Below are the code and all the weights of a small trained network. Each question names an input and a class and asks about switching units off, where a switched-off unit gives its printed mean instead of its output.

import numpy as np


def w(rows, s, z=0):
    codes = np.array(rows[::2]) - 128.0
    scale = np.full(codes.shape[1], s)
    scale[-1] = z or s
    return codes * scale


def f(y):
    return np.maximum(y, 0)


def log_softmax(a):
    a = a - a.max(-1, keepdims=True)
    return a - np.log(np.exp(a).sum(-1, keepdims=True))


def net(x, mask):
    res = np.array(x, float).reshape(1, 6) / 4 @ E
    y = f(res @ A[0][:, :-1].T + A[0][:, -1])
    res = res + np.where(mask, y, B[0][:, -1]) @ B[0][:, :-1]
    return log_softmax(res[-1] @ U[:, :-1].T + U[:, -1])


A, B = {}, {}
E = w([
[135,123,132,131,133,129,125,123,126,138,130],'x0',
[123,134,67,71,90,132,36,102,113,155,198],'x1',
[134,227,196,197,69,125,24,72,146,106,102],'x2',
[157,250,98,103,170,68,110,113,62,138,56],'x3',
[105,166,79,141,189,171,88,177,198,145,114],'x4',
[98,113,195,74,106,113,108,177,153,179,89],'x5',
],0.013)
A[0] = w([
[152,67,39,24,214,93,244,227,91,163,173,9],'neuron 0',
[162,208,94,71,203,64,98,137,2,155,36,39],'neuron 1',
[107,115,177,32,94,80,115,196,138,251,58,60],'neuron 2',
[123,164,181,170,157,117,164,167,133,94,126,1],'neuron 3',
[153,127,157,149,165,112,153,163,121,98,84,15],'neuron 4',
[196,170,38,172,134,185,181,86,83,76,180,66],'neuron 5',
[149,89,177,75,44,22,213,64,33,127,138,50],'neuron 6',
[161,127,42,199,177,117,139,122,93,65,171,48],'neuron 7',
[97,141,40,46,109,136,28,101,77,191,223,58],'neuron 8',
[64,180,68,155,246,196,109,194,191,188,109,30],'neuron 9',
[109,107,131,216,165,124,228,135,154,126,18,59],'neuron 10',
],0.0084,0.0095)
B[0] = w([
[153,220,203,207,64,153,94,104,157,123,109,253],'neuron 0',
[125,43,169,133,70,243,123,153,155,139,196,243],'neuron 1',
[30,63,105,180,140,70,132,150,49,110,34,201],'neuron 2',
[159,119,58,95,47,88,143,10,162,218,89,145],'neuron 3',
[125,91,158,84,108,92,116,100,173,158,97,148],'neuron 4',
[72,77,119,167,150,96,118,182,134,135,43,189],'neuron 5',
[153,153,126,81,254,114,45,101,122,65,213,210],'neuron 6',
[32,82,74,132,120,127,120,104,58,95,36,174],'neuron 7',
[185,126,152,70,104,69,246,97,210,171,63,203],'neuron 8',
[169,119,131,99,252,94,55,105,122,53,213,204],'neuron 9',
[163,144,134,35,108,104,214,84,172,205,113,200],'neuron 10',
],0.0091,0.016)
U = w([
[166,127,131,71,128,97,181,105,144,152,79,98],'0',
[138,215,180,207,78,133,59,97,123,116,79,114],'1',
[148,120,136,100,226,112,91,126,110,89,142,104],'2',
[98,6,151,147,101,236,158,154,149,122,177,110],'3',
[52,85,115,157,146,94,127,144,74,115,47,111],'4',
[136,142,123,118,134,138,138,157,99,121,110,252],'5',
[113,155,111,148,115,152,169,195,99,143,151,150],'6',
[121,185,59,136,125,120,126,208,45,197,166,104],'7',
],0.011,0.027)

Each question gives the input, the list of numbers given to net, and the class t.
The units are the neurons (one row each of A and B). Each row of codes is followed by its name. A weight is (code - 128) times the scale printed after its matrix; where a second scale follows, it is the last column's (A, B and U).
mask holds one flag per neuron, in row order. A switched-off neuron (its flag False) gives its mean, the last column of its row in B, instead of its output. The means were averaged over made-up inputs and are rounded, as every weight is.
A unit's drop is (log p(t) with every unit on - log p(t) with that unit switched off) / (log p(t) with every unit on - log p(t) with every unit switched off).
The circuit of an input: a set's keep is (log p(t) with only the set's units on - log p(t) with every unit switched off) / (log p(t) with every unit on - log p(t) with every unit switched off). Starting from all 11 units, units are removed one at a time, each time the one whose removal leaves the highest keep (on an exact tie, the one counted first), for as long as the keep stays at least 0.8.
units of the circuit, in order: the units of the circuit, biggest drop first
top k neurons: the k neurons with the biggest drops, biggest first
drop when u is switched off: that unit's drop, to one decimal
input [8,5,6,6,-2,2], class 5: units of the circuit, in order : [neuron 0]
input [-3,-2,0,-1,0,4], class 4: units of the circuit, in order : [neuron 1; neuron 2]
input [-5,-3,2,4,3,3], class 5: units of the circuit, in order : [neuron 0; neuron 5]
input [8,0,-2,-6,7,-8], class 4: units of the circuit, in order : [neuron 7; neuron 1]
input [-8,6,4,6,0,-2], class 5: top 2 neurons : [neuron 10; neuron 0]
input [-8,-7,2,6,-6,8], class 4: top 4 neurons : [neuron 2; neuron 8; neuron 9; neuron 0]
input [6,2,3,1,-4,-5], class 5: top 2 neurons : [neuron 0; neuron 2]
input [7,-7,-2,-3,-4,-7], class 0: top 2 neurons : [neuron 10; neuron 2]
input [-6,5,4,2,1,7], class 4: top 2 neurons : [neuron 2; neuron 0]
input [-7,5,6,-7,8,-7], class 2: units of the circuit, in order : [neuron 1; neuron 0]
input [-1,0,-2,8,-6,-4], class 3: top 2 neurons : [neuron 1; neuron 9]
input [-3,8,6,-8,2,-1], class 0: top 3 neurons : [neuron 8; neuron 1; neuron 0]
input [-2,3,2,2,-2,-6], class 4: units of the circuit, in order : [neuron 5; neuron 7]
input [-5,0,2,6,0,-4], class 3: units of the circuit, in order : [neuron 1]
input [7,-6,2,0,-7,4], class 2: top 2 neurons : [neuron 6; neuron 8]
input [4,1,-6,6,6,-2], class 1: top 2 neurons : [neuron 0; neuron 6]
input [-5,6,3,-4,-1,-4], class 0: top 3 neurons : [neuron 8; neuron 1; neuron 0]
input [6,-2,2,-5,1,-2], class 5: top 2 neurons : [neuron 1; neuron 0]
input [-7,6,-8,-5,-8,2], class 1: top 2 neurons : [neuron 0; neuron 9]
input [-6,-1,-1,4,4,-8], class 4: units of the circuit, in order : [neuron 7]
input [-7,-6,0,8,-4,-1], class 3: drop when neuron 1 is switched off : 1.2
input [3,-2,1,6,1,-6], class 3: drop when neuron 5 is switched off : 0.0
input [-6,-2,0,8,2,5], class 3: drop when neuron 1 is switched off : 1.0
